Below is a small trained network, with its code and all its weights. Each question gives an input and a target symbol and asks what happens when units are switched off, that is, made to give their printed mean instead of their output.

import numpy as np


def w(rows, s, z=0):
    codes = np.array(rows[::2]) - 128.0
    scale = np.full(codes.shape[1], s)
    scale[-1] = z or s
    return codes * scale


def norm(h):
    return h / np.sqrt((h * h).mean(-1, keepdims=True) + 1e-5)


def f(y):
    return y / 2 * (1 + np.tanh(0.7978845608 * (y + 0.044715 * y**3)))


def softmax(a):
    e = np.exp(a - a.max(-1, keepdims=True))
    return e / e.sum(-1, keepdims=True)


def log_softmax(a):
    a = a - a.max(-1, keepdims=True)
    return a - np.log(np.exp(a).sum(-1, keepdims=True))


def net(x, mask):
    ids = ['βεζηθλμπστφω'.index(c) for c in x.split()]
    T = len(ids)
    res = E[ids] + P[:T]
    r = norm(res)
    for j in range(2):
        rows = slice(2 * j, 2 * j + 2)
        q, k, v = (r @ M[0][rows].T for M in (Q, K, V))
        z = softmax(np.where(np.tri(T) > 0, q @ k.T / 2**0.5, -1e9)) @ v
        o = O[0][rows]
        res = res + np.where(mask[j], z, o[:, -1]) @ o[:, :-1]
    y = f(norm(res) @ A[0][:, :-1].T + A[0][:, -1])
    res = res + np.where(mask[2:14], y, B[0][:, -1]) @ B[0][:, :-1]
    return log_softmax(norm(res)[-1] @ U[:, :-1].T + U[:, -1])


Q, K, V, O, A, B = {}, {}, {}, {}, {}, {}
E = w([
[176,90,235,136],'β',
[187,98,159,186],'ε',
[171,109,155,204],'ζ',
[183,134,182,160],'η',
[198,92,122,253],'θ',
[172,142,156,41],'λ',
[160,94,119,195],'μ',
[139,105,191,170],'π',
[178,99,222,120],'σ',
[93,203,109,28],'τ',
[163,129,115,63],'φ',
[211,108,142,211],'ω',
],0.014)
P = w([
[65,109,68,73],'0',
[148,128,222,85],'1',
[222,150,11,78],'2',
[123,151,211,98],'3',
[243,150,40,45],'4',
[123,154,219,111],'5',
[219,150,13,89],'6',
[128,151,221,115],'7',
[217,150,12,91],'8',
[126,151,223,113],'9',
[218,150,9,94],'10',
[131,142,222,117],'11',
[215,149,9,97],'12',
[135,141,228,124],'13',
],0.012)
Q[0] = w([
[104,121,151,192],'h1',
[106,132,249,44],'h1',
[55,121,211,153],'h2',
[72,75,160,77],'h2',
],0.013)
K[0] = w([
[138,52,214,254],'h1',
[193,249,158,114],'h1',
[252,238,220,186],'h2',
[194,213,104,44],'h2',
],0.011)
V[0] = w([
[110,58,138,74],'h1',
[59,74,133,197],'h1',
[63,196,165,146],'h2',
[2,72,216,206],'h2',
],0.01)
O[0] = w([
[84,93,63,146,211],'h1',
[121,130,92,200,37],'h1',
[172,255,56,43,71],'h2',
[105,231,162,144,252],'h2',
],0.0088,0.0034)
A[0] = w([
[111,171,163,178,127],'n1',
[94,150,93,252,161],'n2',
[67,219,53,165,2],'n3',
[168,154,19,114,125],'n4',
[212,115,97,104,70],'n5',
[135,19,46,116,76],'n6',
[4,128,99,77,40],'n7',
[122,156,74,191,88],'n8',
[88,142,46,23,147],'n9',
[62,76,125,132,138],'n10',
[77,77,153,39,163],'n11',
[85,162,148,91,93],'n12',
],0.015,0.0072)
B[0] = w([
[146,96,69,118,213],'n1',
[92,103,148,95,255],'n2',
[253,177,130,118,173],'n3',
[134,119,163,63,214],'n4',
[44,107,141,134,167],'n5',
[145,162,48,155,185],'n6',
[119,105,131,84,143],'n7',
[116,198,198,139,174],'n8',
[157,96,161,177,218],'n9',
[189,182,181,111,139],'n10',
[93,176,76,154,241],'n11',
[87,128,119,149,145],'n12',
],0.017,0.0062)
U = w([
[69,123,201,24,13],'β',
[108,140,153,243,189],'ε',
[72,136,209,114,24],'ζ',
[138,145,55,170,162],'η',
[35,49,147,156,141],'θ',
[155,111,93,136,128],'λ',
[46,129,153,149,251],'μ',
[195,199,133,69,194],'π',
[60,130,140,66,73],'σ',
[104,45,93,7,150],'τ',
[176,115,76,156,161],'φ',
[159,96,72,170,84],'ω',
],0.014,0.0031)

Each question gives the input, a string of symbols that net reads in full, and the target symbol t.
The units are the heads (2 rows each of Q, K, V and O) and the neurons (one row each of A and B). Each row of codes is followed by its name. A weight is (code - 128) times the scale printed after its matrix; where a second scale follows, it is the last column's (O, A, B and U).
mask holds one flag per unit, heads first, then neurons. A switched-off unit (its flag False) gives its mean, the last column of its rows in O or B, instead of its output. The means were averaged over made-up inputs and are rounded, as every weight is.
A unit's drop is (log p(t) with every unit on - log p(t) with that unit switched off) / (log p(t) with every unit on - log p(t) with every unit switched off).
The circuit of an input: a set's keep is (log p(t) with only the set's units on - log p(t) with every unit switched off) / (log p(t) with every unit on - log p(t) with every unit switched off). Starting from the 12 units with the biggest drops (on a tie, the unit counted first), units are removed one at a time, each time the one whose removal leaves the highest keep (on an exact tie, the one counted first), for as long as the keep stays at least 0.8.
units of the circuit, in order: the units of the circuit, biggest drop first
most important unit: the unit with the biggest drop
top k neurons: the k neurons with the biggest drops, biggest first
heads that matter: for each layer, one digit per head in row order, 1 if its drop is at least 0.15 and else 0, layers parted by /
input θ θ β τ θ π φ τ η θ σ, target θ: units of the circuit, in order : (n5)
input τ π π θ π τ π π ζ π τ, target τ: heads that matter : 01
input τ π θ τ π τ τ π θ θ π, target τ: units of the circuit, in order : (n4, h2)
input β τ ω τ τ, target β: top 3 neurons : (n3, n1, n9)
input θ ζ τ π τ ζ π, target θ: heads that matter : 11
input τ λ π μ τ π μ τ π π φ, target τ: top 3 neurons : (n4, n5, n3)
input β π ω φ β, target β: heads that matter : 00
input π λ τ π σ θ, target θ: top 3 neurons : (n2, n3, n1)
input π τ π β μ, target π: heads that matter : 01
input τ η π π, target ε: units of the circuit, in order : (n2, n4)
input μ θ π ω η π π π π σ τ φ, target η: units of the circuit, in order : (n11, h2, n6)
input η η μ λ τ π π ω π ζ β, target η: units of the circuit, in order : (h2, n6, n4)
input ε σ θ π ω π τ τ β π θ, target ε: units of the circuit, in order : (n8, h1)
input π τ λ β ζ φ π β ζ, target π: most important unit : h2
input τ τ τ φ π τ τ π μ π ω η, target π: units of the circuit, in order : (n2, h2)
input β θ ω π π π π λ β τ φ, target β: units of the circuit, in order : (n4, n5)
input τ τ η π η, target τ: units of the circuit, in order : (h2, n5)
input π ε τ π, target ε: top 2 neurons : (n4, n2)
input θ φ τ π π π τ, target θ: units of the circuit, in order : (h2, n9, n3, n5)
input θ τ π θ π π τ η π τ μ, target θ: units of the circuit, in order : (n2, h2, n3)
input θ τ ω, target θ: most important unit : h2
